<70> [   0   40 -161   53   91  265   -7  -14  148   16  -20  146   27    7
  -66  -24  -30  -22  -79   50    6  220  -77 -127   57   17  -94  171
   28  -22  -56  -42 -122]
<63> [  68 -184  125   28 -119 -237   28   66 -110    0    4 -132  -84   70
   39 -105   13   21  145   31   47 -228  -52    0  -85  -58   72  -85
 -130   51   75   -9  136]
<71> [-138 -284  -21    0 -138   95  180  129  117   99   -9  240   68   23
   92 -438   38  226   81  -96 -100  103 -177   15   74   -4 -286  235
  -58   58 -218  -10  -76]
<76> [  75 -142 -168  143   54  276   36   96  209   88 -396  316  155 -132
   -4 -244   38   43  -58 -174   97  425 -232 -299 -107 -147 -156  191
 -179  -80 -157  -63 -275]
<71> [ -22  298   -6   29   63    7  198   85    7  114  -27  392  132  -27
  -78  -10  -67   50   10  -33  -12  219   92  117   -2  -13  -64  -40
  -47   41 -116  -54  -68]
<70> [ -80  -65  159 -228  -50   25  131    6   57   31   85  -90 -169 -111
   69  104 -124  -69 -187   32  -77  -99  289  141  185   56  103 -149
   93   60  157  117  -62]
<76> [  52 -172  118  -61  -67 -106  -65    9 -121  -98   19 -486 -193  115
  -19  138   29  -61   48   89   67 -316   45   19    1   53  134 -141
  -11   71  224   13  229]
<69> [  -4 -132    5  -16  -18  165  -10   53  -43  -95 -116 -306 -188   76
  -86   28   34   23  -11  -26   63  -67  -28  -50   -4   71  -33  -19
   49   -7  132  -36   75]
<71> [  -5   50  148  -75  -80 -287  162   61  -63   66   46  -27  120   49
   -5   -6   12  -52  115   23  -51  -92  206  172   31    5   82 -193
   44  164  -32  -11  159]
<70> [ -13  227 -122  174  350  271 -233 -108  140  -74  162   11 -216   45
 -142   16  -63 -122 -138  317 -158   90  -93 -199  137  117  133   61
   69   17  110  -97 -177]
<63> [  11   74   76 -133   60  150   58  -18   43  -50   89  -85 -325  -80
  -41  208 -140 -139 -229   76  -27 -107  269   23   92   -8  141 -132
  121  -36  240   87 -143]
<69> [ 149  -49 -114  169  143  261  -69 -123  106   23 -291  120  -11 -335
  -10   95  -65 -231 -285 -167  158  311    0 -363 -129 -201   76  -43
  -68 -354   93  179 -397]
<69> [ 145  355  -40  166  303  123 -122   26  -76  -67 -218 -193  -19    9
 -190  401   11 -151 -127   49  146   79   -4  -96  -48   -7  181 -206
 -192  -99  190  -44   36]
<76> [ -60 -192  -81 -100 -168  104  143  149  112   22   48  132   52  141
   75 -188   52  195   73  -63  -23  -28 -140   69   60  -48 -275  296
  -43   63 -180  -38   43]
<69> [  36  108  187  -79  -19 -273   24   86 -146  -32   65 -195 -105  110
  -13  142   -8   -5   86   97  -11 -290  126  181    0   24  181 -227
  -75  142  141  -53  215]
<70> [ -40  -60 -217   34 -263 -176  202  146    8   68  -77  152  721  281
    3 -214  280  174  368 -252   44  196 -209  136  -33  -47 -445  317
   74   27 -565 -120  361]
<69> [-236   64   58 -120   22  184   34 -125  -16  -29  260   20 -264  -73
  -22  -61  -92   75 -107   44 -194  -22  191  160  145  210  -64  -14
  323   36   59   76 -132]
<69> [  50   74  227 -175  -13 -298 -301 -175 -153 -110   75 -126 -333 -223
  168  216 -133  -60 -107   39  -25 -310  168   55 -128    3  419 -279
   57  -53  306   34  -93]
<63> [ -47 -752 -109   19 -202  337  191  183  260  119 -351  -72  192  -62
  180 -397  157  151  -64 -282   98  187 -328 -227   84 -149 -410  350
 -292  -70 -196  165 -110]
<69> [  61 -237   22  -39 -196  -85  190  107  -21   23  -83 -127   95   80
    9  -50   68  -21   96 -114  102  -82   36   10  -40 -109 -106    9
  -20    0  -49   51  140]
<70> [  12 -238 -100   77  -48   64  -79  -71   62   -6  -91  -36  142  -97
   99  -97   94  -23  -42 -154   35   76 -150 -163  -42 -102 -107  137
  -14 -191 -108  121  -96]
<63> [ 133   91    1  194   86 -162 -181   14 -233 -112  -24 -424   -3  232
 -133  218   96  -41  172  129  155 -227 -187  -37 -100   52  121 -117
 -191  -18  145  -89  356]
<63> [ -30   61 -153  369  225    9 -407 -270  -69  -75  358  -19 -121  133
  -86 -206  -13   -5  157  377 -111  -35 -388 -236  -13  192   68  173
   24  -29   21  -97   14]
<71> [  12  -90  164 -293  -29  223  176  132   31  -91  -83 -477 -404   25
  -90  336 -104 -138 -248   43   55 -213  372   99  180   65  139 -234
  108   87  378   56   59]
<71> [ -39  137  -87  100   18   -3  232  119   45  134  -59  288  375   77
  -61 -125  115   80  124 -106  -20  228  -29   94    5  -64 -246   91
  -86   81 -308  -15   44]
<76> [-146  176   69  212  134 -255 -218   44 -171  -78  281  -37  -72  286
  -37 -299   82  247  294  255 -255 -238 -347  123   65  230   30   26
  -75  137  -72 -247  242]
<76> [  77 -149   98   20   62  116  -68    6  -39  -25 -172 -320 -259  -78
  -40  153 -126 -103 -150   94  149  -41  -10 -141   42   82  206 -185
 -170  -55  346   24   10]
<69> [  44   77 -106  141  248  265 -164  -39   71  -85   29 -201 -147   51
  -97  167   13 -113 -158  155   -2  -16 -109 -167   89   16   56   45
  -84  -84  137   25  -63]
<71> [  35 -209   67   20   10 -110 -258 -170  -40  -95  110 -351 -189  -45
   74   26   -9 -137  -34  136  -30 -232  -29 -138    6   41  221  -83
   61  -45  197   69   16]
<63> [  54 -238  -80  226   78  142   10   40  128    5 -141  -56   34  -33
  -26 -220   58 -124  -71  -32  -15  123 -174 -298   43 -111  -42   60
  -71 -191  -32   56 -143]
<71> [ -68  144  -86  153  136  142  -88 -166  -11    4  108  209  -31 -145
  -27  -46  -62  -19 -101  -10  -59  167  -45  -82   -7   37  -34   42
   95 -205  -29   86 -222]
<63> [  55 -280   57  -17 -324 -545  -10   73 -135  -15  105 -250  342  259
  137 -133  121   34  347   13   38 -290 -186  100   11    0    1   41
  -40   12 -156  -87  492]
<70> [ 212 -104   80  248  109  -86 -201  -53 -195  -66 -118 -336 -228  -72
  -15  206  -57 -150  -70   67  233 -214 -176 -237 -152 -101  263 -211
 -367 -264  350  117   32]
<69> [  17   42 -255  237  140  303 -146  -38   26  -71 -103   60   67   54
  -93  -64  150   87   23 -101   58  179 -308 -202 -135  -59 -237  265
  -48 -159 -150  -19 -104]
<76> [ 102 -187   47    2  156  214 -247 -135  104 -144   20 -299 -485 -230
   86  191 -121 -258 -396   84  -13 -208   51 -292   57 -122  295  -98
  -13 -290  391  206 -334]
<69> [  60 -316  -65  -13 -260   53  325  413   15   51 -316 -112  261  310
  -22 -132  148  231  205 -192  222    8 -286   56   19  -85 -361  218
 -341   41 -177 -125  360]
<76> [ -21  233 -190   -5 -145    6  324  165   28  137   40  514  447  182
  -60  -45   16  181  182 -121   87  268  -69  205    1  -48 -374  275
  -44   13 -387 -101  151]
<71> [  22 -431  -58  -24   55  523 -193  -59  211 -119 -246  -84 -528 -295
  108 -147  -56   -1 -355 -141   21   47 -135 -402  -75 -135   -3  160
   -4 -239  237  129 -531]
<63> [ -69  123  -16   57   34 -122 -180 -171  -54   28  224  344  -82  -21
   37 -246   -4  169  198  120 -125   -4  -93   25 -187   51   -9  118
   67  213 -114  -92 -119]
<71> [  55 -277   -1 -147 -332  -64  569  369  146  161 -433  104  499   75
  -10 -191  143   -3  119 -381  124  261  159   77   25 -206 -301   17
    3   64 -325  -28  154]
<70> [ -10  228  -69   40  113   40   30  -38  126   62  162  362   32  -26
  -36  -50 -114  -69  -57  144 -112  164   53  -22   85    1   38   60
   76   12  -73  -53 -159]
<70> [  23 -131   72   -8  -78   94  379  283   58  162 -316  205   71  -22
  -29 -176   27  128   33 -187  102  157   28   40  -55 -144 -191  -24
 -283  135  -83    8  -56]
<63> [  42  223  106   60   36 -374  -98  -77 -221  -71  303 -342  -10  256
 -139  197  -49 -159  198  340  -27 -282   94  132   87  208  275 -244
  115  118  161 -123  423]
<69> [  90  -40 -226  202  133  345   42   30   96  -60  -79 -306   75  197
 -249  125   53 -214  -58  108  121  165  -99 -244  130   41 -103  102
   50 -124   36  -19  118]
<76> [  14  -94  -78 -196 -346   32  502  215   20  143 -184  178  351  170
 -105  -44   59  110  226 -229  206  223  186  201  -70  -49 -376  131
  101  219 -270  -68  243]
<71> [  10 -442 -155   26 -325   30  468  420  144   98 -227  -78  527  400
  -37 -345  263  147  290 -212  100  101 -252   28  127 -124 -523  338
 -142   74 -427  -94  393]
<70> [-129  620   60 -207   15 -331  -61 -157 -175  -11  324  280  145   42
  -25  211    8  102  179   46 -172  -59  328  442  -86  148   71 -120
  349  270 -165 -119  127]
<63> [ -28 -262   66   37  -83  -29  120   89  -10   48 -238 -155  163  -77
   60 -129  114   14   -4 -222   32   48  -34  -27   10  -60  -95  -74
  -95  -85  -67  110   24]
<63> [ 153  -80   19 -182 -167 -244 -101  -89   52   39  -11  167  113 -187
  240  184 -104  -93  -82  -59  127  -57   62  -23 -100 -186  178   18
  -95  -98   25   79  -72]
<76> [-123   14  -16 -243 -135 -152  -14  -69  102    3  183   82  221   24
  133  -42   69   35   56  -26 -183  -21  145  192  105   53  -57  111
  297  154 -225  -24   57]
<70> [  56  -31  -26  -57  -51   91   61   33   47   30   -6  139  -66  -61
   53   92 -114    5 -112  -18  102   17   -9  -18    6  -78  -15   72
 -121 -105   62   53  -84]
<63> [  20  -27   84  -94 -137 -255   27  -28  -62  -14   34  -59  118  -70
  103   86  -21  -95  -21 -101   -2 -101  132   83   22  -50  102 -125
  107 -155   -5   76   70]
<71> [  13  -59   -5    9 -164 -215  372  172   54  190 -117  245  511   63
   19 -184  151   18  196 -195   14  159   85  127  -24 -173 -232   27
  -77  130 -364   39  122]
<76> [ -63  133  187  -57   26 -130   69  -28 -168   30  132 -104 -164    1
  -50  106  -58   22   41   97  -28 -172  209  209    3  112  108 -239
   -7  179  153   46   97]
<69> [ -72  261  -29   47   15 -240  120   49   -1   23  354   71  270  280
  -88  -34    7  -65  162  220 -190  -51   47  195  247  124  -17   15
  171   71 -189 -118  283]
<69> [  26 -188  -63  113  -52  123  418  225  187  226 -288  259  359    6
  -72 -288   67  -19   55 -139   64  375  -10  -92   50 -136 -260   71
 -177   96 -251   21  -49]
<69> [  41 -275   27  -22  -73  210  218  210   63   31 -373 -166  -11  -30
  -30  -42   53   16  -84 -207  141   97   -9  -86    6  -89 -127  -31
 -158  -44   47   46  -17]
<70> [ -11 -156   83   52   62  185  117   46    5   86 -261 -146  -66 -137
  -58   -2  -45  -40 -120  -51  104  158   46  -85   41   56   17 -166
 -163   18  156   88  -66]
<70> [ -74 -280  135 -250 -372  -97  541  324    4  134 -347  -32  328   32
   33 -150  105  122  109 -396   84  112  227  257   54  -56 -281  -90
   43  104 -211   21  211]
<71> [ 110   48 -131  138    3  -57    8   11   43   83  -71  290  289  -31
   49  -12   30   -6   39  -78  108  159 -169  -96 -103 -175  -83  139
 -211 -130 -178   26  -47]
<76> [  37  416 -135   90  349  286 -268 -249  101  -53  280  223 -269 -161
  -57  335 -256 -198 -347  288  -47  108   38 -144  113   55  233   29
   39 -217  226   61 -328]
<76> [ -82   94   12 -150 -105  -40  228  109   76  145  -64  370  268  -61
   79  -60  -20  136   13 -147  -25  201   95  204   51  -18 -152   56
  -34   96 -218  -16  -25]
<76> [  19 -117  121 -249 -214  -55  231  111  -37   -3 -123 -217  -36   31
  -31  133  -41  -55   -1  -95   99  -70  287  141   35   29   25 -161
  150   90  104   -8  167]
<76> [ 126  391  -26  205  242  -28  -84   26 -106   63 -217   85  128   36
 -199  204  -67  -39   71  148  173  250  -94  -58  -94  109  176 -181
 -271   94   96 -200  120]
<63> [ -35  -40   59 -163 -141   61  134   26  -52   -9  -46   73 -104 -145
   86   95  -48   74 -125 -240   61  -51  147  124  -54  -90  -89  -22
   46 -162   33  145 -113]
<70> [ -19  560  -10  192  369  -68 -299 -189  -72  -82  228  140 -149   -6
 -161   91  -96 -116  -18  299 -195   53   29  -38    9  170  303 -172
  168    7  102 -166 -104]
<71> [  46  -98   63 -164 -226 -255  108   31  -14   80  -54  129  195  -43
  130  -13   14   37  109 -125   70  -29  103  117 -101 -105  -13   -8
  -20   97 -112   14   77]
<70> [ -71  107  -31  -49 -139 -171  152  129 -109   50  -50   40  397  196
  -20  -14  174  203  262 -153   33   37  -47  268  -36   47 -246   71
  -24  149 -289  -94  324]
<63> [  66 -281 -152   51  -56  311  203  198  304  118 -263  412   66  -79
   61 -322  -25   66 -103 -141   59  315 -205 -253    1 -228 -237  305
 -211  -87 -167  -14 -306]
<63> [  38  226   -2   53   14 -317 -206 -184  -85  -56  427  145  -83  101
   -4   -9 -139  -92  140  317 -114 -172   -7   15   -6   87  234   -4
  189    6   40 -126   81]
<70> [  33 -110   89 -203 -242 -188  115   52  -25  -10  118   15  -72   32
   97   34 -107   -6   22   -6   32 -191  127  121   27  -42   51  -11
   84  -25   54    0   97]
<76> [ -70   60  153 -245 -187 -101  325  153  -48   94 -146  153   98  -81
   31   33  -42   97    1 -229   25   67  292  281    4   -7  -71 -160
   66   87  -60   11   40]
<69> [  14 -458   99  -88 -194   52  340  334  143   57 -246 -160   40   40
  102 -189   68   27  -76 -197   23  -84  -28  -15  158 -177 -157   23
 -211  -65  -31   91   36]
<71> [  52 -449   45 -195 -148  204  193  103  215   56 -367 -235   35 -189
   90   34  -13 -164 -248 -202  118  138  173 -146  117 -107   -5  -58
   -7  -58   95  151 -118]
<71> [  67  -58  210  -67  274  119 -626 -399  -31 -232    1 -316 -809 -588
  220  325 -245 -264 -574   57  -66 -283  142 -318  -93  -43  641 -347
   65 -400  657  264 -603]
[ -21  312  -55   22  113    6   10  -34   -4   35   44  227  115    6
  -73   67   29   24   41   10  -45  126   80   90  -57    3  -35    2
   48  106 -119  -47  -42] : <70>
[  62  199  -63   39  100 -118 -219 -196   13   19 -132  200  273 -278
  108  154   32 -115 -105 -162   22  214   34  -86 -144 -109  135  -67
   28 -180 -103   78 -198] : <63>
[  84 -229   89   -3   31   62  -53   24   96   32  -53  -66 -285  -69
   42  -61 -156  -71 -105  193   46  -56  -53 -182   49    1  199  -49
 -201   74  257  -17 -107] : <69>
[  22  -18   82  162  145 -165 -154   -3  -42   25   49 -172   -1   82
   -2  -54   14  -25   85  241  -47 -113 -170  -56   67   91  178 -103
 -247  133   94  -62  137] : <76>
[ -17  -80 -136   95   72  289  124   -9  190  101 -106  247  144 -171
   20  -87   -1  -60 -190 -136    7  304  -28 -154   59 -127 -177  141
  -55 -175 -132  163 -287] : <69>
[  91   57 -131  221  331  311 -514 -386   10 -211  152 -280 -457 -205
  -63  254 -136 -310 -336  221    6  -42  -86 -422  -19   46  317  -33
  155 -386  384  137 -331] : <76>
[  12  125  -30   22  -13   20  282   50   26  116   -4  224  193  -22
  -75   30    2  -68   -3  -91   32  155  186   78   -2 -105 -128  -30
   20    2 -135   95  -40] : <71>
[ -13 -420  -76   29 -139   72  187  138  198   74 -106    4  230   41
  103 -310  166   19   30 -158  -40   53 -131 -112   73 -180 -266  224
  -78  -18 -246  103  -39] : <70>
[-106   33 -139  -77 -142  136  196  100    5   28  -51  126  249  159
  -72  -83  120  205  159 -174   33  174  -31  164  -12   61 -368  220
  132   98 -281  -83  147] : <71>
[ 203 -360   16  360  244  148 -132  -32   52   -8 -434 -488  -26 -207
  -45   22  136 -337 -205  -78  149   64 -132 -496  -76 -212  183 -231
 -323 -246  223  238 -182] : <63>
[ -20  136  190 -225 -153 -337  -63  -29 -233  -81    8 -176  -58   -3
   45  191  -17   59  108  -72   21 -225  208  262 -103  104  179 -248
  164   80  107  -77  217] : <69>
